Below is a small trained network, with its code and all its weights. Each question gives an input and a class and asks what happens when units are switched off, that is, made to give their printed mean instead of their output.

import numpy as np


def w(rows, s, z=0):
    codes = np.array(rows[::2]) - 128.0
    scale = np.full(codes.shape[1], s)
    scale[-1] = z or s
    return codes * scale


def f(y):
    return np.maximum(y, 0)


def log_softmax(a):
    a = a - a.max(-1, keepdims=True)
    return a - np.log(np.exp(a).sum(-1, keepdims=True))


def net(x, mask):
    res = np.array(x, float).reshape(1, 6) / 4 @ E
    y = f(res @ A[0][:, :-1].T + A[0][:, -1])
    res = res + np.where(mask, y, B[0][:, -1]) @ B[0][:, :-1]
    return log_softmax(res[-1] @ U[:, :-1].T + U[:, -1])


A, B = {}, {}
E = w([
[128,127,127,127,128],'x0',
[22,117,30,118,177],'x1',
[110,166,192,69,235],'x2',
[104,255,118,220,133],'x3',
[187,72,109,213,223],'x4',
[211,172,53,77,141],'x5',
],0.0045)
A[0] = w([
[132,1,142,39,115,42],'neuron 0',
[74,201,157,37,44,30],'neuron 1',
[67,101,188,159,124,73],'neuron 2',
[54,121,64,123,142,72],'neuron 3',
[52,114,61,122,162,61],'neuron 4',
[132,109,92,170,69,58],'neuron 5',
[114,186,125,159,123,60],'neuron 6',
[115,167,188,78,203,54],'neuron 7',
[219,131,216,136,85,34],'neuron 8',
[83,170,136,59,58,52],'neuron 9',
[219,153,245,147,69,22],'neuron 10',
[146,89,108,159,156,75],'neuron 11',
[143,88,71,188,36,55],'neuron 12',
[172,141,177,137,112,55],'neuron 13',
[242,206,22,40,144,24],'neuron 14',
[159,25,132,44,137,30],'neuron 15',
[83,169,147,56,55,48],'neuron 16',
[124,157,181,100,199,67],'neuron 17',
[142,107,85,172,43,64],'neuron 18',
[133,35,117,61,115,43],'neuron 19',
[197,46,104,245,251,1],'neuron 20',
[71,117,73,119,152,68],'neuron 21',
[90,104,176,159,85,121],'neuron 22',
[84,135,127,67,70,115],'neuron 23',
[65,94,189,167,115,59],'neuron 24',
[55,91,193,175,114,57],'neuron 25',
[114,233,129,203,129,47],'neuron 26',
[129,136,143,116,185,67],'neuron 27',
[114,234,127,206,128,48],'neuron 28',
[135,75,67,174,33,65],'neuron 29',
[115,191,117,175,136,82],'neuron 30',
[105,153,182,84,211,71],'neuron 31',
[38,80,208,184,128,58],'neuron 32',
[119,214,134,189,129,58],'neuron 33',
[112,165,182,83,198,62],'neuron 34',
[50,116,48,117,173,63],'neuron 35',
[53,114,55,115,151,57],'neuron 36',
],0.0097,0.0079)
B[0] = w([
[64,192,166,127,75,237],'neuron 0',
[99,30,133,184,143,211],'neuron 1',
[140,109,72,104,104,179],'neuron 2',
[169,116,181,106,115,201],'neuron 3',
[183,123,177,119,114,202],'neuron 4',
[100,111,135,93,174,168],'neuron 5',
[103,154,144,138,104,148],'neuron 6',
[102,124,138,78,184,179],'neuron 7',
[195,114,205,120,127,226],'neuron 8',
[104,71,134,173,139,190],'neuron 9',
[217,90,200,112,114,251],'neuron 10',
[107,109,140,140,133,155],'neuron 11',
[90,117,140,64,194,237],'neuron 12',
[159,129,161,141,116,151],'neuron 13',
[163,78,3,75,56,216],'neuron 14',
[60,154,157,106,61,198],'neuron 15',
[108,65,135,175,138,192],'neuron 16',
[101,136,140,94,179,173],'neuron 17',
[105,126,134,82,190,214],'neuron 18',
[87,171,147,126,77,183],'neuron 19',
[80,16,126,237,127,252],'neuron 20',
[166,121,167,123,116,176],'neuron 21',
[162,156,83,133,122,244],'neuron 22',
[124,136,115,199,155,238],'neuron 23',
[138,100,73,100,98,175],'neuron 24',
[135,95,69,94,91,187],'neuron 25',
[71,156,155,118,72,211],'neuron 26',
[105,114,128,118,157,143],'neuron 27',
[69,156,156,118,71,217],'neuron 28',
[104,143,135,69,199,248],'neuron 29',
[92,130,150,113,95,186],'neuron 30',
[105,152,122,94,194,195],'neuron 31',
[140,105,48,94,85,218],'neuron 32',
[88,154,146,123,82,191],'neuron 33',
[103,123,135,82,178,177],'neuron 34',
[195,130,181,125,118,222],'neuron 35',
[180,115,182,119,111,196],'neuron 36',
],0.045,0.0024)
U = w([
[81,163,141,133,99,102],'0',
[107,91,120,179,152,98],'1',
[183,132,161,121,132,109],'2',
[103,138,117,88,192,104],'3',
[146,122,54,107,106,97],'4',
[122,142,120,135,138,251],'5',
[173,255,75,216,184,132],'6',
],0.0095,0.018)

Each question gives the input, the list of numbers given to net, and the class t.
The units are the neurons (one row each of A and B). Each row of codes is followed by its name. A weight is (code - 128) times the scale printed after its matrix; where a second scale follows, it is the last column's (A, B and U).
mask holds one flag per neuron, in row order. A switched-off neuron (its flag False) gives its mean, the last column of its row in B, instead of its output. The means were averaged over made-up inputs and are rounded, as every weight is.
A unit's drop is (log p(t) with every unit on - log p(t) with that unit switched off) / (log p(t) with every unit on - log p(t) with every unit switched off).
The circuit of an input: a set's keep is (log p(t) with only the set's units on - log p(t) with every unit switched off) / (log p(t) with every unit on - log p(t) with every unit switched off). Starting from the 12 units with the biggest drops (on a tie, the unit counted first), units are removed one at a time, each time the one whose removal leaves the highest keep (on an exact tie, the one counted first), for as long as the keep stays at least 0.8.
circuit, biggest first: the units of the circuit, biggest drop first
most important unit: the unit with the biggest drop
top k neurons: the k neurons with the biggest drops, biggest first
drop of u: that unit's drop, to one decimal
input [3,8,-6,6,-8,-7], class 1: top 2 neurons : neuron 1; neuron 9
input [-5,2,-8,8,4,6], class 0: top 2 neurons : neuron 28; neuron 26
input [-2,-5,-5,8,-2,-7], class 0: circuit, biggest first : neuron 28
input [1,-6,-2,-1,-7,8], class 4: top 2 neurons : neuron 14; neuron 20
input [2,-4,6,-2,5,-8], class 4: circuit, biggest first : neuron 32; neuron 25
input [-2,-7,-6,5,4,7], class 2: top 3 neurons : neuron 10; neuron 8; neuron 32
input [0,8,-3,3,8,7], class 1: top 3 neurons : neuron 20; neuron 10; neuron 8
input [7,-4,-8,-3,7,3], class 3: circuit, biggest first : neuron 29; neuron 12
input [-6,-8,2,-1,-7,-7], class 2: top 3 neurons : neuron 10; neuron 8; neuron 20
input [-2,-1,2,8,-2,-8], class 0: top 4 neurons : neuron 28; neuron 26; neuron 33; neuron 14
input [-7,1,6,-4,7,-7], class 1: top 2 neurons : neuron 20; neuron 14
input [4,-3,6,-6,2,-4], class 0: top 2 neurons : neuron 0; neuron 15
input [5,-5,-4,-7,-8,-4], class 1: top 2 neurons : neuron 1; neuron 16
input [-2,3,-8,-8,-7,-4], class 0: top 3 neurons : neuron 0; neuron 19; neuron 15
input [-6,6,6,1,-2,2], class 2: most important unit : neuron 35
input [-8,8,7,6,2,3], class 2: top 2 neurons : neuron 35; neuron 4
input [6,-7,-7,3,-2,8], class 4: top 2 neurons : neuron 14; neuron 35
input [8,-5,7,-2,-8,0], class 1: drop of neuron 1 : 0.3
input [5,-7,8,0,-3,-7], class 3: drop of neuron 7 : 0.5
input [6,4,6,7,0,6], class 0: drop of neuron 26 : 0.3
input [0,-5,-8,-8,6,6], class 0: circuit, biggest first : neuron 15
